Here is a tiny trained network, its code and every weight. The questions are about switching its units off for an input and a target symbol, where a switched-off unit gives its printed mean instead of its output.

import numpy as np


def w(rows, s, z=0):
    codes = np.array(rows[::2]) - 128.0
    scale = np.full(codes.shape[1], s)
    scale[-1] = z or s
    return codes * scale


def norm(h):
    return h / np.sqrt((h * h).mean(-1, keepdims=True) + 1e-5)


def f(y):
    return np.maximum(y, 0)


def softmax(a):
    e = np.exp(a - a.max(-1, keepdims=True))
    return e / e.sum(-1, keepdims=True)


def log_softmax(a):
    a = a - a.max(-1, keepdims=True)
    return a - np.log(np.exp(a).sum(-1, keepdims=True))


def net(x, mask):
    ids = ['ΓΔΘΛΠΣΨαβζημξτφω'.index(c) for c in x.split()]
    T = len(ids)
    res = E[ids] + P[:T]
    u = 0
    for l in range(2):
        q, k, v = (norm(res) @ M[l].T for M in (Q, K, V))
        z = softmax(np.where(np.tri(T) > 0, q @ k.T / 4**0.5, -1e9)) @ v
        res = res + np.where(mask[u], z, O[l][:, -1]) @ O[l][:, :-1]
        u += 1
        y = f(norm(res) @ A[l][:, :-1].T + A[l][:, -1])
        res = res + np.where(mask[u : u + 12], y, B[l][:, -1]) @ B[l][:, :-1]
        u += 12
    return log_softmax(norm(res)[-1] @ U[:, :-1].T + U[:, -1])


Q, K, V, O, A, B = {}, {}, {}, {}, {}, {}
E = w([
[75,131,94],'Γ',
[95,54,112],'Δ',
[128,161,98],'Θ',
[143,160,159],'Λ',
[98,158,93],'Π',
[156,126,117],'Σ',
[130,159,99],'Ψ',
[69,116,94],'α',
[132,81,121],'β',
[116,97,121],'ζ',
[127,157,101],'η',
[114,89,120],'μ',
[121,38,113],'ξ',
[255,68,202],'τ',
[32,136,116],'φ',
[169,43,110],'ω',
],0.024)
P = w([
[7,10,161],'0',
[30,35,162],'1',
[12,35,180],'2',
[4,63,164],'3',
[27,77,144],'4',
[29,105,135],'5',
[64,141,95],'6',
[97,164,43],'7',
],0.0014)
Q[0] = w([
[180,61,54],'0.h1',
[112,99,59],'0.h1',
[144,16,254],'0.h1',
[54,21,118],'0.h1',
],0.0087)
K[0] = w([
[150,254,151],'0.h1',
[206,126,204],'0.h1',
[98,21,125],'0.h1',
[86,145,253],'0.h1',
],0.0062)
V[0] = w([
[147,229,255],'0.h1',
[201,112,5],'0.h1',
[181,125,163],'0.h1',
[113,121,254],'0.h1',
],0.0072)
O[0] = w([
[199,165,94,3],'0.h1',
[104,108,254,169],'0.h1',
[128,113,79,109],'0.h1',
[217,182,107,94],'0.h1',
],0.011,0.0041)
A[0] = w([
[182,93,159,93],'0.n1',
[137,161,164,99],'0.n2',
[120,177,93,186],'0.n3',
[147,118,26,253],'0.n4',
[165,83,147,86],'0.n5',
[86,156,143,103],'0.n6',
[169,163,235,237],'0.n7',
[115,95,82,196],'0.n8',
[166,105,27,125],'0.n9',
[166,37,137,113],'0.n10',
[135,6,120,69],'0.n11',
[169,154,42,213],'0.n12',
],0.015,0.0044)
B[0] = w([
[92,147,169,154],'0.n1',
[145,255,101,138],'0.n2',
[163,175,174,157],'0.n3',
[140,161,168,211],'0.n4',
[139,101,130,161],'0.n5',
[168,91,170,170],'0.n6',
[171,157,140,200],'0.n7',
[178,190,121,206],'0.n8',
[121,221,204,194],'0.n9',
[168,115,118,222],'0.n10',
[137,166,65,254],'0.n11',
[102,160,182,196],'0.n12',
],0.0093,0.0081)
Q[1] = w([
[93,162,177],'1.h1',
[125,129,254],'1.h1',
[207,174,196],'1.h1',
[102,91,136],'1.h1',
],0.0072)
K[1] = w([
[64,198,219],'1.h1',
[57,129,110],'1.h1',
[78,74,180],'1.h1',
[217,67,1],'1.h1',
],0.0087)
V[1] = w([
[152,215,120],'1.h1',
[194,148,80],'1.h1',
[87,195,15],'1.h1',
[28,254,39],'1.h1',
],0.0049)
O[1] = w([
[212,158,253,23],'1.h1',
[164,150,235,21],'1.h1',
[91,75,232,3],'1.h1',
[125,121,160,11],'1.h1',
],0.0061,0.0019)
A[1] = w([
[1,91,70,118],'1.n1',
[45,130,149,72],'1.n2',
[235,119,54,190],'1.n3',
[165,52,189,40],'1.n4',
[164,211,229,88],'1.n5',
[215,118,98,213],'1.n6',
[147,200,9,221],'1.n7',
[69,175,25,156],'1.n8',
[201,160,174,215],'1.n9',
[120,152,132,16],'1.n10',
[177,36,180,77],'1.n11',
[42,227,159,2],'1.n12',
],0.0095,0.003)
B[1] = w([
[153,187,108,254],'1.n1',
[113,117,205,172],'1.n2',
[162,80,208,184],'1.n3',
[84,25,109,142],'1.n4',
[166,200,80,240],'1.n5',
[144,145,218,177],'1.n6',
[100,129,203,192],'1.n7',
[204,170,141,194],'1.n8',
[158,255,163,217],'1.n9',
[147,109,90,129],'1.n10',
[49,89,165,151],'1.n11',
[155,48,181,198],'1.n12',
],0.0084,0.0068)
U = w([
[41,169,131,29],'Γ',
[65,115,31,254],'Δ',
[113,121,201,188],'Θ',
[181,246,155,114],'Λ',
[90,153,176,94],'Π',
[71,49,141,108],'Σ',
[88,112,192,20],'Ψ',
[5,171,91,49],'α',
[243,113,38,148],'β',
[108,211,70,74],'ζ',
[96,117,187,49],'η',
[93,197,38,124],'μ',
[131,46,60,163],'ξ',
[203,119,199,213],'τ',
[109,142,134,80],'φ',
[167,20,158,152],'ω',
],0.016,0.0044)

Each question gives the input, a string of symbols that net reads in full, and the target symbol t.
The units are the heads (4 rows each of Q, K, V and O) and the neurons (one row each of A and B). Each row of codes is followed by its name. A weight is (code - 128) times the scale printed after its matrix; where a second scale follows, it is the last column's (O, A, B and U).
mask holds one flag per unit, layer by layer, with each layer's heads first. A switched-off unit (its flag False) gives its mean, the last column of its rows in O or B, instead of its output. The means were averaged over made-up inputs and are rounded, as every weight is.
A unit's drop is (log p(t) with every unit on - log p(t) with that unit switched off) / (log p(t) with every unit on - log p(t) with every unit switched off).
most important unit: the unit with the biggest drop
top k neurons: the k neurons with the biggest drops, biggest first
top k neurons in layer l: the k neurons of layer l with the biggest drops, biggest first
drop of u: that unit's drop, to one decimal
input ζ ω Δ β, target β: top 2 neurons in layer 1	(1.n9, 1.n1)
input Δ α τ ζ ω α, target τ: most important unit	1.n12
input τ Θ ω Θ, target τ: top 2 neurons	(1.n12, 0.n8)
input β Γ β η Γ Δ ω, target ω: top 2 neurons	(0.n9, 1.n9)
input β ξ Ψ Θ μ, target μ: top 3 neurons	(1.n1, 0.n9, 1.n8)
input Ψ φ ξ Σ, target Σ: top 2 neurons	(0.n9, 0.n8)
input μ β Θ ξ Δ β, target β: top 2 neurons	(0.n9, 1.n9)
input Θ μ β μ Θ Γ ζ, target μ: top 2 neurons in layer 0	(0.n9, 0.n4)
input β Σ Ψ Ψ μ Σ, target Σ: top 4 neurons	(0.n9, 0.n8, 0.n4, 0.n7)
input ω β τ ω Θ α ζ, target τ: top 3 neurons in layer 1	(1.n3, 1.n8, 1.n9)
input β β Π α, target α: top 3 neurons	(0.n9, 1.n1, 1.n9)
input β β α β β τ Θ, target τ: top 2 neurons	(1.n12, 0.n9)
input Δ τ β Γ Δ β ζ μ, target τ: top 2 neurons in layer 1	(1.n8, 1.n3)
input Σ Γ ζ ζ α, target α: top neuron	(0.n9)
input Ψ Λ Δ, target Λ: drop of 0.h1	2.3
input Θ Θ τ Δ ξ β ω μ, target τ: drop of 1.n9	0.1
input Λ μ Λ ξ, target Λ: drop of 0.h1	3.4
